Below is a small trained network, with its code and all its weights. Each question gives an input and a class and asks what happens when units are switched off, that is, made to give their printed mean instead of their output.

import numpy as np


def w(rows, s, z=0):
    codes = np.array(rows[::2]) - 128.0
    scale = np.full(codes.shape[1], s)
    scale[-1] = z or s
    return codes * scale


def norm(h):
    return h / np.sqrt((h * h).mean(-1, keepdims=True) + 1e-5)


def f(y):
    return np.maximum(y, 0)


def log_softmax(a):
    a = a - a.max(-1, keepdims=True)
    return a - np.log(np.exp(a).sum(-1, keepdims=True))


def net(x, mask):
    res = np.array(x, float).reshape(1, 4) / 4 @ E
    u = 0
    for l in range(3):
        y = f(norm(res) @ A[l][:, :-1].T + A[l][:, -1])
        res = res + np.where(mask[u : u + 4], y, B[l][:, -1]) @ B[l][:, :-1]
        u += 4
    return log_softmax(norm(res)[-1] @ U[:, :-1].T + U[:, -1])


A, B = {}, {}
E = w([
[9,69,38,190,222,105,22,125,165,195,51,116],'x0',
[125,57,99,159,48,77,143,227,114,74,57,202],'x1',
[150,142,130,131,113,139,112,132,143,161,103,118],'x2',
[90,102,254,127,168,119,40,115,125,98,80,176],'x3',
],0.0069)
A[0] = w([
[99,116,194,132,167,110,74,119,123,131,106,142,99],'L0N0',
[113,143,122,129,199,152,95,85,147,143,150,93,5],'L0N1',
[119,87,71,143,138,117,112,171,134,120,90,136,142],'L0N2',
[131,143,8,136,136,118,165,129,128,151,141,106,64],'L0N3',
],0.015,0.0032)
B[0] = w([
[121,48,154,145,120,216,33,149,213,100,89,123,225],'L0N0',
[121,189,97,95,167,42,174,171,62,116,79,139,212],'L0N1',
[136,219,126,164,72,99,199,55,118,167,146,187,238],'L0N2',
[97,1,175,131,141,205,15,156,193,72,117,111,247],'L0N3',
],0.0089,0.011)
A[1] = w([
[127,87,105,166,99,105,141,148,121,164,113,158,59],'L1N0',
[111,101,8,139,126,145,145,132,157,158,178,80,57],'L1N1',
[128,169,126,80,236,132,117,118,97,166,147,41,10],'L1N2',
[58,131,67,164,197,90,87,93,130,177,115,121,44],'L1N3',
],0.016,0.0012)
B[1] = w([
[129,145,113,113,171,106,135,131,74,100,121,142,209],'L1N0',
[156,112,101,119,197,186,63,162,117,115,85,114,170],'L1N1',
[128,178,148,149,93,8,117,191,110,149,71,129,225],'L1N2',
[133,159,125,106,73,167,199,71,129,168,234,130,254],'L1N3',
],0.012,0.0086)
A[2] = w([
[93,86,192,141,186,133,25,141,196,149,83,92,98],'L2N0',
[95,114,57,185,75,12,156,174,83,110,55,202,213],'L2N1',
[216,120,213,113,91,121,190,106,97,147,199,85,10],'L2N2',
[162,96,44,154,165,144,121,176,110,168,116,22,10],'L2N3',
],0.012,0.0012)
B[2] = w([
[179,52,89,115,167,189,133,178,68,32,156,76,241],'L2N0',
[140,147,123,85,176,5,143,187,110,149,94,72,252],'L2N1',
[66,173,129,186,123,223,101,2,176,213,167,155,204],'L2N2',
[114,107,226,135,159,153,49,134,98,48,73,122,157],'L2N3',
],0.0089,0.012)
U = w([
[128,45,131,110,164,189,77,165,130,51,133,143,254],'0',
[117,135,106,99,150,1,146,182,107,128,101,158,38],'1',
[101,157,129,132,103,167,157,47,162,183,188,183,91],'2',
],0.0087,0.00035)

Each question gives the input, the list of numbers given to net, and the class t.
The units are the neurons (one row each of A and B). Each row of codes is followed by its name. A weight is (code - 128) times the scale printed after its matrix; where a second scale follows, it is the last column's (A, B and U).
mask holds one flag per neuron, layer by layer. A switched-off neuron (its flag False) gives its mean, the last column of its row in B, instead of its output. The means were averaged over made-up inputs and are rounded, as every weight is.
A unit's drop is (log p(t) with every unit on - log p(t) with that unit switched off) / (log p(t) with every unit on - log p(t) with every unit switched off).
The circuit of an input: a set's keep is (log p(t) with only the set's units on - log p(t) with every unit switched off) / (log p(t) with every unit on - log p(t) with every unit switched off). Starting from all 12 units, units are removed one at a time, each time the one whose removal leaves the highest keep (on an exact tie, the one counted first), for as long as the keep stays at least 0.8.
circuit, biggest first: the units of the circuit, biggest drop first
k most important neurons: the k neurons with the biggest drops, biggest first
top k neurons in layer l: the k neurons of layer l with the biggest drops, biggest first
drop when u is switched off: that unit's drop, to one decimal
input [5,-6,3,-3], class 1: circuit, biggest first => [L0N1]
input [-1,-6,-6,3], class 1: 2 most important neurons => [L0N1, L1N2]
input [-6,5,8,3], class 2: top 3 neurons in layer 0 => [L0N1, L0N3, L0N0]
input [4,-3,-6,0], class 2: 3 most important neurons => [L1N3, L0N0, L0N1]
input [-8,-8,-2,3], class 1: 2 most important neurons => [L1N2, L0N2]
input [2,6,3,-6], class 0: top 3 neurons in layer 1 => [L1N2, L1N3, L1N1]
input [7,5,4,5], class 2: 2 most important neurons => [L0N2, L1N3]
input [6,4,-4,-2], class 2: 3 most important neurons => [L0N2, L1N3, L1N2]
input [3,-5,1,4], class 1: 4 most important neurons => [L0N1, L0N3, L1N2, L0N2]
input [-7,-7,-2,3], class 1: 3 most important neurons => [L1N2, L0N2, L0N3]
input [5,4,-3,0], class 2: 2 most important neurons => [L1N2, L1N3]
input [4,6,-3,-7], class 0: 4 most important neurons => [L0N3, L0N1, L1N2, L1N1]
input [1,7,-7,-8], class 0: 3 most important neurons => [L0N3, L0N1, L1N2]
input [-3,6,-4,-7], class 0: 2 most important neurons => [L0N1, L0N3]
input [-2,-7,-6,-1], class 1: circuit, biggest first => [L1N2]
input [5,3,1,-3], class 2: 2 most important neurons => [L0N2, L1N2]
input [-5,-3,3,0], class 2: 2 most important neurons => [L0N1, L2N2]
input [-6,6,5,-7], class 0: top 2 neurons in layer 1 => [L1N3, L1N2]
input [4,-8,-3,-8], class 0: top 2 neurons in layer 0 => [L0N3, L0N2]
input [5,-1,2,2], class 2: circuit, biggest first => [L1N3]
input [-2,-5,7,-4], class 1: top 2 neurons in layer 0 => [L0N0, L0N1]
input [-4,-1,5,0], class 2: top 2 neurons in layer 0 => [L0N1, L0N3]
input [0,-6,-3,-1], class 1: drop when L1N2 is switched off => 0.4
input [1,-5,-8,-1], class 1: drop when L1N2 is switched off => 0.5
input [4,-6,8,-7], class 0: drop when L0N3 is switched off => 5.0
